Below is a small trained network, with its code and all its weights. Each question gives an input and a target symbol and asks what happens when units are switched off, that is, made to give their printed mean instead of their output.

import numpy as np


def w(rows, s, z=0):
    codes = np.array(rows[::2]) - 128.0
    scale = np.full(codes.shape[1], s)
    scale[-1] = z or s
    return codes * scale


def norm(h):
    return h / np.sqrt((h * h).mean(-1, keepdims=True) + 1e-5)


def f(y):
    return np.maximum(y, 0)


def softmax(a):
    e = np.exp(a - a.max(-1, keepdims=True))
    return e / e.sum(-1, keepdims=True)


def log_softmax(a):
    a = a - a.max(-1, keepdims=True)
    return a - np.log(np.exp(a).sum(-1, keepdims=True))


def net(x, mask):
    ids = ['ΔΞΨαβγζθλμπσ'.index(c) for c in x.split()]
    T = len(ids)
    res = E[ids] + P[:T]
    u = 0
    for l in range(2):
        r = norm(res)
        for j in range(2):
            rows = slice(2 * j, 2 * j + 2)
            q, k, v = (r @ M[l][rows].T for M in (Q, K, V))
            z = softmax(np.where(np.tri(T) > 0, q @ k.T / 2**0.5, -1e9)) @ v
            o = O[l][rows]
            res = res + np.where(mask[u + j], z, o[:, -1]) @ o[:, :-1]
        u += 2
        y = f(norm(res) @ A[l][:, :-1].T + A[l][:, -1])
        res = res + np.where(mask[u : u + 4], y, B[l][:, -1]) @ B[l][:, :-1]
        u += 4
    return log_softmax(norm(res)[-1] @ U[:, :-1].T + U[:, -1])


Q, K, V, O, A, B = {}, {}, {}, {}, {}, {}
E = w([
[141,159,193],'Δ',
[193,95,4],'Ξ',
[160,147,233],'Ψ',
[135,99,157],'α',
[142,127,117],'β',
[141,128,104],'γ',
[230,163,187],'ζ',
[175,207,56],'θ',
[146,113,169],'λ',
[157,169,123],'μ',
[166,147,143],'π',
[107,162,154],'σ',
],0.024)
P = w([
[97,126,170],'0',
[110,126,80],'1',
[125,121,68],'2',
[95,125,151],'3',
[114,128,87],'4',
[175,102,97],'5',
[93,126,171],'6',
[117,132,87],'7',
[206,97,106],'8',
[92,126,170],'9',
[120,137,89],'10',
[253,84,99],'11',
[93,125,154],'12',
],0.014)
Q[0] = w([
[173,71,54],'L0H1',
[135,20,252],'L0H1',
[189,41,140],'L0H2',
[97,191,108],'L0H2',
],0.011)
K[0] = w([
[165,84,12],'L0H1',
[92,54,205],'L0H1',
[135,239,99],'L0H2',
[175,254,132],'L0H2',
],0.0059)
V[0] = w([
[4,55,246],'L0H1',
[53,91,110],'L0H1',
[127,186,90],'L0H2',
[228,83,130],'L0H2',
],0.0035)
O[0] = w([
[25,3,113,30],'L0H1',
[208,238,106,2],'L0H1',
[132,69,118,141],'L0H2',
[183,132,87,208],'L0H2',
],0.0036,0.00093)
A[0] = w([
[44,76,112,38],'L0N1',
[124,2,111,38],'L0N2',
[250,16,105,251],'L0N3',
[194,108,46,196],'L0N4',
],0.01,0.003)
B[0] = w([
[132,51,121,145],'L0N1',
[67,171,250,160],'L0N2',
[191,175,131,255],'L0N3',
[91,43,80,217],'L0N4',
],0.012,0.0079)
Q[1] = w([
[97,175,160],'L1H1',
[123,163,2],'L1H1',
[177,204,126],'L1H2',
[112,129,188],'L1H2',
],0.013)
K[1] = w([
[78,175,128],'L1H1',
[159,167,38],'L1H1',
[254,108,113],'L1H2',
[153,111,248],'L1H2',
],0.0094)
V[1] = w([
[92,122,131],'L1H1',
[82,94,255],'L1H1',
[149,98,33],'L1H2',
[82,73,123],'L1H2',
],0.0053)
O[1] = w([
[135,231,79,97],'L1H1',
[253,205,163,241],'L1H1',
[113,26,70,109],'L1H2',
[71,75,121,7],'L1H2',
],0.0042,0.0012)
A[1] = w([
[220,73,252,227],'L1N1',
[184,2,10,60],'L1N2',
[23,5,116,236],'L1N3',
[68,46,251,254],'L1N4',
],0.0062,0.0039)
B[1] = w([
[125,71,66,253],'L1N1',
[157,106,235,194],'L1N2',
[2,152,89,170],'L1N3',
[119,142,68,202],'L1N4',
],0.011,0.0073)
U = w([
[143,249,93,93],'Δ',
[169,86,67,111],'Ξ',
[180,138,151,147],'Ψ',
[115,117,238,122],'α',
[70,79,190,149],'β',
[74,129,120,208],'γ',
[199,144,90,82],'ζ',
[114,214,23,52],'θ',
[100,198,216,180],'λ',
[68,146,132,187],'μ',
[140,19,219,2],'π',
[63,228,127,154],'σ',
],0.016,0.006)

Each question gives the input, a string of symbols that net reads in full, and the target symbol t.
The units are the heads (2 rows each of Q, K, V and O) and the neurons (one row each of A and B). Each row of codes is followed by its name. A weight is (code - 128) times the scale printed after its matrix; where a second scale follows, it is the last column's (O, A, B and U).
mask holds one flag per unit, layer by layer, with each layer's heads first. A switched-off unit (its flag False) gives its mean, the last column of its rows in O or B, instead of its output. The means were averaged over made-up inputs and are rounded, as every weight is.
A unit's drop is (log p(t) with every unit on - log p(t) with that unit switched off) / (log p(t) with every unit on - log p(t) with every unit switched off).
The circuit of an input: a set's keep is (log p(t) with only the set's units on - log p(t) with every unit switched off) / (log p(t) with every unit on - log p(t) with every unit switched off). Starting from all 12 units, units are removed one at a time, each time the one whose removal leaves the highest keep (on an exact tie, the one counted first), for as long as the keep stays at least 0.8.
units of the circuit, in order: the units of the circuit, biggest drop first
top k neurons: the k neurons with the biggest drops, biggest first
k most important neurons of layer l: the k neurons of layer l with the biggest drops, biggest first
which heads matter: for each layer, one digit per head in row order, 1 if its drop is at least 0.15 and else 0, layers parted by /
drop when u is switched off: that unit's drop, to one decimal
input λ π λ λ μ λ ζ θ σ β Δ, target Δ: units of the circuit, in order : (L1N2)
input ζ γ β θ Ξ β γ Δ π Δ Ψ, target Ψ: units of the circuit, in order : (L0N4 L1N1 L0N2 L1N2)
input β Δ ζ γ θ σ π, target ζ: units of the circuit, in order : (L0N4 L1N1 L0N2)
input α β Ψ π ζ Ψ Ψ γ π μ θ Δ π, target ζ: units of the circuit, in order : (L0N4 L1N2 L1N1 L1N3)
input α Δ Δ γ ζ λ μ π, target π: which heads matter : 00 / 10
input β α γ Ξ λ, target λ: which heads matter : 10 / 00
input ζ Δ γ μ μ Δ, target ζ: which heads matter : 00 / 00
input θ ζ Δ, target ζ: top 2 neurons : (L1N3 L0N2)
input μ Δ Δ, target Δ: which heads matter : 00 / 01
input λ Ξ σ ζ Ψ α, target Ψ: units of the circuit, in order : (L0N3 L0N2 L1N2)
input Ψ α σ ζ β θ σ, target σ: units of the circuit, in order : (L1N2 L1H1)
input γ μ Ξ Δ α, target α: 3 most important neurons of layer 0 : (L0N2 L0N4 L0N1)
input π λ α λ γ λ λ Δ Ψ π α, target λ: top 2 neurons : (L0N2 L0N4)
input Ψ γ λ Δ π, target π: top 2 neurons : (L1N2 L0N4)
input Δ α α Δ Δ β σ, target σ: top 3 neurons : (L1N2 L0N3 L1N4)
input ζ σ ζ Ξ α, target α: 2 most important neurons of layer 0 : (L0N2 L0N1)
input β θ μ θ Ψ α, target Ψ: most important neuron of layer 0 : (L0N3)
input β θ ζ γ ζ μ Ξ Ψ, target Ψ: drop when L1H1 is switched off : 0.5
input σ μ σ θ λ, target λ: drop when L0N4 is switched off : 0.3
